Pevub: [143 117 147 118  86 137 136 161 126 132 137 129 125 137]
muta: [148 107 154 121  74 136 137 126 142 161 166 127 111 169]
Vazit: [154 121  74 136 139 126 142 161 137 127 160 169 199 146]
rolo: [116 104 137 146  92 132 170 130 153 172 136 131 131 119]
Ruf: [148 107 154 121  74 136 137 126 142 161 137 127 111 169]
q: [148 107 154 121  74 136 137 126 142 161 166 127 111 169] -> muta
q: [136 137 126 142 161 137] -> Ruf
q: [154 121  74 136 137 126 142 161 137 127 111 169] -> Ruf
q: [116 104 137 146  92 132 170 130 153 172 136 131 131 119] -> rolo
q: [154 121  74 136 139 126 142 161 137 127 160 169 199 146] -> Vazit

Dad: [109 145 179  65]
folu: [162 167 164  98]
Kapam: [167 169 137 101]
dil: [ 95  75  98 129]
poro: [203 191 133 146]
tivos: [140 122 115 153]
q: [95 75] -> dil
q: [ 75  98 129] -> dil
q: [115 153] -> tivos
q: [203 191] -> poro

fugun: [114 153 145 113 119 147 188]
nim: [113 130 145 156 119 147 202]
tede: [130 113 158 137 134 145 149]
q: [113 130 145 156 119 147] -> nim
q: [113 130] -> nim
q: [145 156] -> nim
q: [145 156 119 147] -> nim
q: [114 153 145 113 119 147 188] -> fugun

boro: [ 72  62 104  53 160]
Mok: [155  96 137 110 189]
lov: [162 160 155 159 135]
niv: [ 95  79 114  70 164]
lenak: [ 80  70 100  78 126]
zilen: [126 199 160 192 161]
tana: [184 122 146 143 180]
Mov: [ 72 173 164  78 147]
zun: [184 191 160 192 122]
povum: [ 95  62 100  78 143]
depuz: [184  79  86 184  93]
fuled: [155 173 160 151 147]
both lenak zilen:  -> [126]
q: [162 160 155 159] -> lov
both zilen lov:  -> [160]
q: [184  93] -> depuz

bim: [176  85  81  94 138 139 112  96]
pifa: [ 54 138 138 139  85  94 112  81]
dotu: [155 139  98 182  79  98 167  74]
both bim dotu:  -> [139]
q: [138 138 139] -> pifa
q: [138 138 139  85  94 112  81] -> pifa

san: [145  79 119 167 115 166]
vav: [166 155 106 129 156  45]
buzut: [129 128 111 150 156 143]
Ful: [155 125 167 124 115 156]
Nimen: [166 172 106 108 163 121]
vosam: [166 188 106 129 156  45]
Vesa: [180 184 184 183 141 130]
kimis: [155 125 143 122 137  81]
sebo: [145  47 136 156 150 197]
both sebo Ful:  -> [156]
q: [156 150] -> sebo
both vav san:  -> [166]

gune: [ 93 168 116 149  81 141 127 121  87  89 117 135 121 138 167 165 116 114
 126 106 128 187 173  88]
zogub: [167 149 136 149  85 191 103 100 113 174 170 187 156 142 161 117 155 142
  83 186 128 195 155 193]
valu: [140 165 172  88  95 160 154  79  83 174 128 138  76 145 195 154 127 141
  74 138 159 117 138 102]
Sib: [ 42 134 159  79  93 128 138 135 107  80 179 167 136 105 117 109 158 141
 161  97  89 166 113 190]
q: [ 42 134 159  79  93 128 138 135 107  80 179 167 136 105 117 109 158 141
 161  97  89 166 113 190] -> Sib
q: [173  88] -> gune
q: [149  81 141 127 121  87  89 117 135 121] -> gune
q: [140 165 172  88  95 160 154  79  83 174 128 138  76 145 195 154 127 141
  74 138 159 117 138 102] -> valu
q: [113 174 170 187] -> zogub

tomag: [ 94 183 178 128  83 128 199 130  35]
livu: [ 94  83 183 128 139 132 129 171 101]
fogeb: [134 110 109 133 134 133 137 114 132]
q: [183 178 128  83 128] -> tomag
q: [ 83 128 199 130  35] -> tomag
q: [110 109 133 134 133 137 114 132] -> fogeb
both fogeb livu:  -> [132]
q: [134 110 109 133 134 133 137 114 132] -> fogeb

Magin: [124 107 191  98 164 179 127 128  97 138 131 103 145 138 102 149 171  98
  87]
Mufe: [112  73 128 143 158 129 121 111 117 179 118 111 115 107 156 108 210 114
 132]
zul: [135 112 163 126 158 159 150 104 122 151 100 113 136 133 113 213 223 211
 123]
q: [135 112 163 126 158 159 150 104 122 151 100 113 136 133 113 213 223 211
 123] -> zul
q: [124 107 191  98 164 179 127 128  97 138 131 103 145 138 102 149 171  98
  87] -> Magin
q: [112  73 128 143 158 129 121 111 117 179 118 111 115 107 156 108 210 114
 132] -> Mufe

Lur: [ 78  85 119 191]
zisu: [110 139 121 182]
bevi: [ 75 142 206 111]
bapip: [136 125 218  90]
Keza: [157  94 193 101]
sir: [105 114  83 101]
Gadi: [ 78  85  98 136]
dop: [136 218 125 209]
Bule: [ 78 126  85 106]
gima: [127  61 139 143]
gusab: [ 78 126 134 101]
q: [136 125 218] -> bapip
both bapip Gadi:  -> [136]

